In the rows, 128 means zero.
Each row has a class, written after it.
[145 107 146 110 142 137  76 131 119 111 109 127 168 120  88 106  94 161
 112 136 123 126 119 155  63 171 137 113 160 140 175 130 142 144 161 165
 120  88]
q119
[101 136 113 143 129 115 173  57 122 140  97 167  99 186 121 162 134  81
 108  61  95 145 144 137  56 100 138 161 132 107  82 137 130  53 177 166
 108 126]
q262
[138 155 165 157  86 154 120 153 150  53 100 151  71 152 147 116 119 108
  94  99 136  97 104 141 144 137 106 136 106 150 147 109 116  78 142 139
 176 143]
q804
[ 55  90  80 115  79  92 102 165 131 131 125 105 138 167 122 141 126 132
 201  79 144 122 154  93 177 116  98 145 135 171 129 133 128 175 185 123
 138 170]
q719
[146 150 113 123 125 109 107 120 145  88 102 125 152 197 113 154 113 131
 141  99 154 157 161 119 104 136 167 153 116 146  74 156 129 129 105 139
 115 140]
q637
[135 145 196 117 136 127  69 124 116 107 142 133 164 116  72 116 124 160
  95 117 151 143 126 143  84 144 133 115 137 133 147 145 147 126 107 117
  97 109]
q978
[102 106 152 103 127  80  56 118 112 128 127  85 159 137 110  61 104 122
 134 137 135 153 118 120  85 168 122 161 149 138 164  93 184 151 149 158
 110 169]
q469
[186 149 149 127 125 121  84 141 123 149 125 110 141 137 110 116 127 142
 105 186 153 139 113 133 171 143 175 103 113 104 131 115 157 171  52 110
 120 122]
q414
[119 114 123  87 158 157  79  96 174 197 132 148 118 123 113 155  98 118
 106 114 103 165 144 123  78 187 178 128 102 105 142 173 142 121 102  69
 125 168]
q343
[ 97 149 173 162 106 162 106 149 141  60 114 199 128 168 118  90 128 146
 147  82  98 138 133 113 149 149  76 130 132 187 109 166 164 129 152  86
 127  98]
q119
[133 117 137 146 104  84 215  98 170  92 140 163  79 154 147  45 172 125
 120 102 103 143 138  60 165 111  87 124 196 156 118 156 167  70 135 126
 169 130]
q515
[ 94 109  78 118  85  99  30 161 110  59 120 114  49 185 114  96 113 148
 158 125 184  97 140 142 175 111  53 157  85 144 177 163 132 121 162 132
 127 145]
q719
[134 188 157 130 135 150 140 188 142 179 162 119 168 126 146 143 119 128
 133 108  87 119 133  96 114 131 131 123 115 128 145 112 140 136 158 121
 127  97]
q885
[ 95 108 103 131 155 134  84 156 115 204 171  92 151 142 169 155  89 137
 114 130 106 165 171 123 106 154 147 131 115 130  94 153 182 120  96  80
 125 138]
q469
[159 103 139 109 139 101 151 134 113  91 117 136 172 150 133 140 106 150
 128 101 110 176 106  97  77 151 160 121 165 140 101 115 164 116 140 125
 157 123]
q343
[119 146 125  93 123 118  84 129 168  64 133 141 142 132 122  68 141 165
 189 131 139 163 140 116 124 134 102 128 136  95 167 175 138 121 154 160
 147 157]
q119
[160 108 109 143 148 101 124 141  89 123 110 117 188 166 117 145 100 156
 122 155 111 113 117 120 129 149  99 157 120 132 147  77 193 129 106 113
 148 161]
q827
[122 126 142 119 120 116  84 146 135  83 134  99 126 132 121  77 108 142
 141 145 163 131 102 106 129 149 119 128 163 150  90 181 137 154 114 158
 183  64]
q804
[137 104 163 132  78 164  94 148 140  58  93  96 111 126 121  97 141 121
 158  96  38 122 129 118 120 135  94  99 144 152 159 175 175 135 135 143
 130 102]
q343
[186 140 161 105 126 152 123 134 126 118 116  71 115 106 134  63 160 101
 139 134  75 168 122 125  80 137 165 141 125 148 110 169 150 149  68 150
 139 116]
q414
[148 123 166 142 127 157 120 141 156  95  84 105 147 124 104 109 137 125
 134 104  97 131 116 113 109 170 128 104 164 179 104 113 126 137 115 151
 147 108]
q775
[ 74 146  77 149 152 115 157 128 122 192 114 176 170 127 151 162 114 125
 143 125  79 148 155 108 173 144 108 114 118  84 131 116 150 115 178 143
 101 135]
q775
[111  55 159 115 112 130  82 102 124  64  89 157 157 110  81 158 101 117
 121 113 165 122 104 135 100 103 156 122 145 145 109 176 123 154 105 148
 166 152]
q343
[111  65 160 126 117 136  84  66 126  94  88  75 139 107 112  97  95 129
 189 141  84 108 146 146 131 182  65 134 195 188 155  78 134 159 162 158
 154  95]
q469
[127 159 147 147 121 136 136  85 148  95 107 103 147 140 111 135 142 169
 145 111  96 139 164 119 161 154 112 130 121 139 122 124 144 115  92 131
 103 155]
q469
[104 108 139 114 121 131 132 150 165  93 103 146 141 163 117 119 129 139
 111 118 114 148 147 117 104 185 141 117 174 121 140 115  93  93 143 141
 169 149]
q515
[166 131  96 124 153  89 124 105 141 142 106 148 183 147 112 113  96 157
  83  50 177 143 140 108 195  84 120 140 115 127 100 143 147 112 100 127
 150 116]
q775
[159 165 170 118 164 129  69 124  99 137 159 128 139 165  82 113 108 169
 165 125 152 103 127 104 127 121  68 117 147 148 110 111 106 136 174 119
 111  24]
q885
[150 172 152 173 112 144 147 134 140 115 156 165 103 175 110 179 148 159
 144 166 144  78 158 138 108 108 107  81 179 107 112 117 109  70 131 156
 155 108]
q262
[119 141  94 169 105 119 194 159 114 103 146 111 139 107 170 181 113 171
 115 134 110 108 164 146 160 128 109 138 121 157 154 107 136 127 134 151
 111 150]
q469
[ 69 131 144 146 118 132  45 133 182 107 135  99  97 123 154 120 108 113
 131 146 103 132 139 162 163 165  62 126 107 137 144 154 108 132 164 103
 120  47]
q885
[150  79 125 165 121 117 138 132 112  74 159 123  93  62 196  89 144 102
 104 163 123 131 113 176 149  88  87 131 127 133 140 149 134  98 110 116
 153 106]
q827
[133 159 134 112 142 122 111  71 129 137 145 110 109 136 104 157 127 153
 143 124 125 130 130 118 120 131  86 129 108  98 152 146 157 105 122 125
 100 114]
q978
[127 165 164 161 108 143 163 121 130  70 135 173 134 117 152 147 121 124
 147 126 123 113 140 155 168 104  62 112 145 118 139 100  92 123 149 117
 146  79]
q978
[109 127 133 132 141 128 132 198  90 174 186 104 118 119 150 166 133 130
 100 120 136 120 104 122  80 132  99  90 140 118 131 104 101 117 130 105
 130 107]
q978
[146 134 122 121 144 122  93 125 138 169 160 120  43 153 152 136  72 139
 113 118 170 118 109 168 134 218  68 160 111 183 135  96  91 126 192 105
 125  15]
q119
[ 78 147 148 150 134 136 128  91 150 183 126 164 193  98 111 186 122  82
 122 141 124 108 154 147 110 134 132 127 131 111 122 139  82 158 127 156
 108 138]
q637
[104 125 149 122 143 182  37 117  91 123 141 114 148 179 125 108  91 125
 177 144  89  99 116 131 128 153  29 118 149  90 137  79 106 164 119  93
 153  29]
q469
[156 163 157 135 128 127 137 129 134 107 131  71 143 149 117 103 169 106
 137 159  83 119 105 132  38 139 110 149 141 100 129 129 144 125 103 171
 131 113]
q262
[155 118 189 124 136 145  80  80 132  99 107 108 173  72  68 113 134 160
 132 119 136 118 129 151 135 150 106 138 138 156 142 139 128 128 105 157
 136 118]
q827
[150 179  63 119 119 166 178 183 165 187 149 151  78 148 153 163  95 134
 148 111 110  94 192 117 137 139 117 113 126 105 136 175  64 137 122 137
 169  92]
q343
[ 61 126 144 153 102 137  89 140 116 122 125 109 135 152 138 163 147 119
 179 103  75 145 133 126 143 154  77 117 119 154 127  95 141 134 213 101
  76 125]
q719
[ 92 184 150 153 151 149  35 170 120 154 129 106  98 138 107 127 131 146
 101 193 119 130 111 143 121 201  51 113  99 124 143 122 126 139 114 128
 105 128]
q414
[ 53  98 101 155 139 123  96 101 122 186 148 120 122 138 141 160 123 132
 140 148  82 135 117 109 155 153  74 118 138 124 108 155 209 131 148  73
 114  91]
q262
[108 138  63 111 123 142 121 185 133 122 138 175  91 179 115 113  97 136
 123  72 144  94 149  89 112  68 125 127 127 133 153 162 102 133 156 110
 143 133]
q885
[ 83 138  76 108 169 144  31 149 133 160 101 146 144 149 142 102  62 112
 134 124 173 149 151 118 163 119  91 170  64 100 122 185 164 129 109  84
 199 180]
q719
[ 95 121 163 134 140  92  74 102 127 181 112 114 159 116 108 111 134  81
 111 113 139 127 132 160 169 122  60 132  92  87 151  98  90 146 119  94
  99 156]
q978
[152 164 149 141 131 112 100 102 154  72 118 133 112 148 102 119 130 165
 121  85 175 142 162 137 160  96  68 112 129 136 120 139 113  85 123 111
 124 147]
q978
[120 157 209 144 129 135  67 102 172 166 136 113 168 146 119  76 153 106
 165 141  57 125 179 139 147 176  57 146 115 131 136 132 131 109 122  89
 139 144]
q804
[ 99 128 119  89 125 158  72 122 177 149  97 109  91 177 133  72 101  71
 155 113 103 135 121  88  88 167 128 152 127 107 132 167 168 114  85 119
 229 124]
q719
[101 157 176 137 129 108 103 111 136 134 141 165 194 100 131 134 114 140
  95 113 151 140 109 167 164 147  96 132 104  87 150 128 114 120 160 155
 120  63]
q119
[166 186 165 121 146 153 160  68 144 176 167  68 167 108  99 116 156 125
 184 151  51  92 162  91  29 114  81 159 149 121 172 129 175 128 111 202
 121 191]
q469
[ 31 100 104 102 133 106  87 169 103 131 132 161  98 157  97 108 145 143
 171 122 172 132 128 105  97 162 107 134 157 120 115 145  80 112 158 139
 159 177]
q262
[ 77  71 144  95 102 118 151  91 111 125 166 162 123  91 122  70 138 124
 129  87  86 103 145 124  90 125 111 188 144 175 170 223 149  92 100 132
 195  78]
q719
[184 141 133 102 132 150  98 147 126  91 123 101 125 158 110 108 126 154
 160 118 104 135 165 137 107 146 120 150  96 144 160 136 141 142  86  66
 113 157]
q978
[150 186 147 126 144 154 139 122 122 129 144 132 126 169 131 170 142 161
 150 118 118 117 107  96 146 162 106 137  81 104 109 110 111  90 109 100
 146 127]
q804
[ 96 154 135 173 143 141 123 118 166  97  58  93 144 146 135 121 114  78
 118  42 125 164 113  98 110  99  56 140 142 190  42 120 140 122 173 141
 174 158]
q719
[ 82 100 142 153 114 107 164 139 138 131 108 120 114 113 133 121 122 101
  97 124  61 113 121 125  72 176  72 118 179 155 136 149 120 109 144 183
 170  94]
q343
[159 164 113 160 140 134 115 145 110 118 115 128 146 112 127 109 120 137
 130 133 148  92 141 122 192  65  63 138  85 128 136 154 140 140 135 133
 131 182]
q804
[134 100 147 151  70 108 194 134 157 114 130 149 135 147 123 114 156  93
  87  81  84  83 126 140 140 129 138 143 144 160 145 119  91 139  77 133
 140  75]
q775
[127 127 165 128 116  90 132  65 151  84 156 160 116 130  80 132 158 159
 132 129 183 128 141 154 115 150 132 162 135 188 135 117  74 122 135  98
  96 155]
q719
[120  98 155 129 118 108 147 105 133 114 129  62 137 122 118 148 153 139
 113 125 109 149 128 122  81 175 182 146 127 162 102 135 145 121  55 140
 113 165]
q469
[165 156 163 144 142 139 140 151 121 113 143 151 188 136 105 125 148 174
 100 115 128 131  98 102 122 122 138 110 114 127 126 147 169 134  81 101
 118 131]
q119
[174 116 152 114 130 116 104 119 113 140 100 125 141 137 103 147 100 146
  92 106 167 152  98 148 122 165 213  94 127 119 116 112 141 130 145 159
  90  62]
q119
[ 82 131 135 140 138 127 108 179 142 210 142  91 209  90 140 160 106 154
 142 125  91 101 155 117 205 149  80  87 134 121 149 114 104 161 153 115
 148  60]
q885
[111 137 115 130 156 105 165 108  86 148 107 128 179 113 126 130 123 126
 101 122  96 151  95 125  80 141 141 145 138  90 129 114 169 117 158 168
 113 106]
q262
[159 166 143 123 152 161 126 150  98 124 125 121 163  96  91 134 155 163
 149 105 123 138 146 117  94 123 135 136 107 134 124 143 126 118 130 162
  93 183]
q827
[141 161  95 146 139 118 179 125 178 236 169 162 107 139 112 138 141 143
 128 143 120  92 188 110 154 158 111 116 147 122 158 103  95 115 101  93
 131 183]
q827
[195 178 161 148 126 194 178 110 152  69 122 155 152  91  99 103 160 158
 147  62 121  82 129 115 154  59  63 136 116 171 134 177  97 153  96 131
 149 125]
q119
[137 161 148 137 152 176 147 162 148 133 106 151 136  98 145 134 148 141
 101 124 102 167 132 113 149 168 146  87 118  97 155  91 121  86 167 109
 107 196]
q515
[ 81 140 131 122 143 107 130 140 125 130 128 106 113 155 134 115 165  96
 189 126 108 160 140 105  91 144  72 137 124 106 100 127  91 122 133 121
 124 179]
q978
[ 34  95 127 118 135 150 120 101 165  78 103 223 138 121 124 167  94 150
 128 116  93 107 140 146 113 166  96 115 158 117 209  80  61  64 193 106
 194 154]
q885
[135 102 216 126 139 177  64 200 110 150 113 135 124  88 165  41 132  51
  88 122 108 158 107 147 105 154 127 103 133 116 151  89 118 102 176 114
 144 138]
q515
[160 130 179  82 124 157 137  24 153 188 164  59 102  80 139 154 123 111
 164 113  91 149  95  93  83 170 194 136 138 128 140 112 206 120 120 159
 118 100]
q469
[102 154 191  88 151 165  83 111 118 118 142 155 196  75 104 116 144 173
 162 133 134 145 110 127 119 160 129 124 134  67 150 148 131  94 115 143
 176 109]
q262
[ 78  58  66 139 168 102 150 132  97 124 175 115 155  85 166 146 105 167
 127 171 145 147 157 134  93 117 111 119 184 148  96 156 105 136 110 120
 161 142]
q469
[105 141 163 131 125 118 105 142 152 135 167  91 172 114 121 112 155 116
 108  81 144 111 103 108 113  97  65 163 109 144 111 159  98 138 104 125
 168 163]
q804
[197 172 144 107 120 161 153 178 136  98 122 165 141  94 118  71 158 151
 159  96 172 124 132 110 143  79 173  94 156 100 169  91  97 123 137 134
 157 207]
q262
[175 128 196 162 161 128 139 118  89 172  95 116 163  96 115 108 121 114
  92 160  93 104 114 153 114 176 113 163  81 167 128 146 184 126  88 145
 122 102]
q119
[ 99 174 169 133  99 122  88 124 191 173 182 116  89 165 145 162 140  97
 142 111 145 111 126  99 128 168  85 154 100 151 130 131 143 101 114 113
 147 153]
q637
[179 166 139 145 146 116 166  88 142 140 136 106 145 102 113 143 130 137
  74 155  94 144 151 150  68 121 163 101 140  97 151 154 170 108  95 146
  74 109]
q978
[176 153 206 131 138  96  80 117 147  81 101  81 143 117 106  57 149 111
  83  96 153 177 132 170 102 131 116 126 124 130 118 117 108 106 104 128
 101 131]
q978
